data =
[95 180 86 81 160 88 105 183 154 128 103 125]
[129 152 89 93 98 106 89 141 86 151 170 99]
[107 112 135 117 117 175 134 85 105 90 153 151]
[158 152 85 103 108 96 86 160 102 170 154 103]
[117 87 158 161 161 158 127 133 110 148 156 98]
[93 87 144 165 174 166 115 109 115 124 152 129]
[145 162 91 98 109 86 107 166 121 156 122 107]
[133 154 120 83 65 126 134 99 84 113 181 100]
[111 177 81 74 137 85 91 171 136 138 111 118]
[177 152 137 129 71 95 156 143 143 139 109 112]
[107 81 151 162 158 165 120 107 111 121 153 127]
[126 170 120 113 148 100 154 158 172 117 83 124]
[95 80 159 157 163 163 125 128 87 149 181 86]
[112 139 128 108 105 162 140 83 107 82 148 156]
[167 146 134 112 69 103 146 136 103 138 148 87]
[133 154 94 89 91 105 93 133 93 144 158 108]
data[0][0] => 95
data[11] => [126, 170, 120, 113, 148, 100, 154, 158, 172, 117, 83, 124]
data[3][10] => 154
data[7][5] => 126
data[5][0] => 93
data[:, 5] => [88, 106, 175, 96, 158, 166, 86, 126, 85, 95, 165, 100, 163, 162, 103, 105]
data[15][10] => 158
data[:, 6] => [105, 89, 134, 86, 127, 115, 107, 134, 91, 156, 120, 154, 125, 140, 146, 93]
data[3][11] => 103
data[14][8] => 103
data[15][8] => 93
data[15][11] => 108
data[5][7] => 109
data[1] => [129, 152, 89, 93, 98, 106, 89, 141, 86, 151, 170, 99]
data[15] => [133, 154, 94, 89, 91, 105, 93, 133, 93, 144, 158, 108]
data[8][3] => 74
data[9][11] => 112
data[0][10] => 103
data[:, 2] => [86, 89, 135, 85, 158, 144, 91, 120, 81, 137, 151, 120, 159, 128, 134, 94]
data[11][8] => 172
data[:, 9] => [128, 151, 90, 170, 148, 124, 156, 113, 138, 139, 121, 117, 149, 82, 138, 144]
data[4][6] => 127
data[2][7] => 85
data[15][4] => 91
data[6][1] => 162
data[:, 11] => [125, 99, 151, 103, 98, 129, 107, 100, 118, 112, 127, 124, 86, 156, 87, 108]
data[14][2] => 134
data[6][5] => 86
data[:, 10] => [103, 170, 153, 154, 156, 152, 122, 181, 111, 109, 153, 83, 181, 148, 148, 158]
data[6][10] => 122
data[:, 1] => [180, 152, 112, 152, 87, 87, 162, 154, 177, 152, 81, 170, 80, 139, 146, 154]
data[:, 3] => [81, 93, 117, 103, 161, 165, 98, 83, 74, 129, 162, 113, 157, 108, 112, 89]
data[8][9] => 138
data[4] => [117, 87, 158, 161, 161, 158, 127, 133, 110, 148, 156, 98]
data[2][4] => 117
data[10][9] => 121

a =
[[110  97 133 130 126 144 127 137 135 128 131 115 126 130]
 [120 126 128 130 131 124 119 118 128 128 121 109 134 109]
 [139 118 132 131 131 133 134 124 130 121 128 131 119 117]
 [132 121 129 123 128 134 129 119 126 135 126 110 123  96]
 [138 146 133 138 127 111 121 126 131 133 128 122 130 139]
 [118  81 128 136 133 160 111 123 123 133 125 137 123 158]
 [121 198 131 137 127 141 125 130 130 124 117 120 132 125]
 [110 204 141 129 124 110 133 135 127 112 122 121 120 140]
 [138  90 124 119 130 122 132 136 124 131 133 145 127 115]
 [108 148 132 126 128 119 134 124 125 133 122 150 107 103]
 [143  96 128 124 129 136 130 123 124 134 106  92 141 135]
 [137 102 118 122 135 108 142 125 120 128 132 146 130 121]
 [132 130 126 127 125 152 127 128 143 131 106 128 135 105]]
Indices start at 0.
(0, 0): 110
(1, 1): 126
(6, 0): 121
(2, 9): 121
(1, 11): 109
(4, 6): 121
(5, 8): 123
(7, 12): 120
(3, 9): 135
(1, 5): 124
(0, 5): 144
(5, 11): 137
(10, 5): 136
(0, 2): 133
(3, 11): 110
(9, 13): 103
(3, 2): 129
(10, 7): 123
(0, 11): 115
(12, 1): 130
(9, 9): 133
(8, 6): 132
(2, 4): 131
(4, 13): 139
(2, 2): 132
(5, 9): 133
(12, 3): 127
(9, 4): 128
(9, 7): 124
(4, 2): 133
(4, 9): 133
(0, 12): 126
(8, 13): 115
(11, 5): 108
(4, 12): 130

B = [139 186 201 183 62 179]
B[0]: 139
B[3]: 183
B[4]: 62

x = [185 182 196 180]
x[0]: 185
x[1]: 182
x[3]: 180

X = [179 169 183 76 158 131 188 187]
X[0]: 179
X[2]: 183
X[4]: 158
X[5]: 131

m =
[[ 64 154 161 189 101]
 [ 65 158 156  74 174]]
m[0, 0]: 64
m[0, 4]: 101
m[1, 4]: 174

M =
array([[135,  51, 108, 184, 140,  97],
       [187,  65,  93, 147, 152, 143],
       [191,  67,  92, 142, 153, 147],
       [103,  50, 120, 204, 132,  73],
       [153,  56, 102, 171, 144, 113],
       [125,  50, 111, 191, 137,  89],
       [168,  59,  98, 161, 148, 127],
       [199,  74,  91, 133, 154, 157],
       [144,  54, 105, 178, 143, 106],
       [161,  57, 100, 166, 147, 121],
       [196,  70,  91, 137, 154, 152],
       [202,  78,  90, 127, 154, 161],
       [114,  49, 115, 197, 135,  82],
       [175,  60,  96, 156, 150, 133],
       [181,  63,  95, 151, 151, 138]])
M[0][0]	135
M[13][2]	96
M[14][5]	138
M[8][3]	178
M[:, 2]	[108, 93, 92, 120, 102, 111, 98, 91, 105, 100, 91, 90, 115, 96, 95]
M[:, 1]	[51, 65, 67, 50, 56, 50, 59, 74, 54, 57, 70, 78, 49, 60, 63]
M[9][5]	121
M[8][1]	54
M[14][1]	63
M[6][5]	127
M[6]	[168, 59, 98, 161, 148, 127]
M[7]	[199, 74, 91, 133, 154, 157]
M[7][3]	133
M[1][0]	187
M[13][4]	150
M[13][5]	133
M[:, 5]	[97, 143, 147, 73, 113, 89, 127, 157, 106, 121, 152, 161, 82, 133, 138]
M[13][0]	175
M[5]	[125, 50, 111, 191, 137, 89]
M[12]	[114, 49, 115, 197, 135, 82]
M[6][0]	168
M[10][2]	91
M[14][2]	95
M[10]	[196, 70, 91, 137, 154, 152]
M[2][5]	147
M[9]	[161, 57, 100, 166, 147, 121]
M[9][0]	161
M[:, 4]	[140, 152, 153, 132, 144, 137, 148, 154, 143, 147, 154, 154, 135, 150, 151]
M[2][2]	92
M[1][1]	65
M[9][4]	147
M[3][1]	50
M[5][0]	125
M[2][3]	142
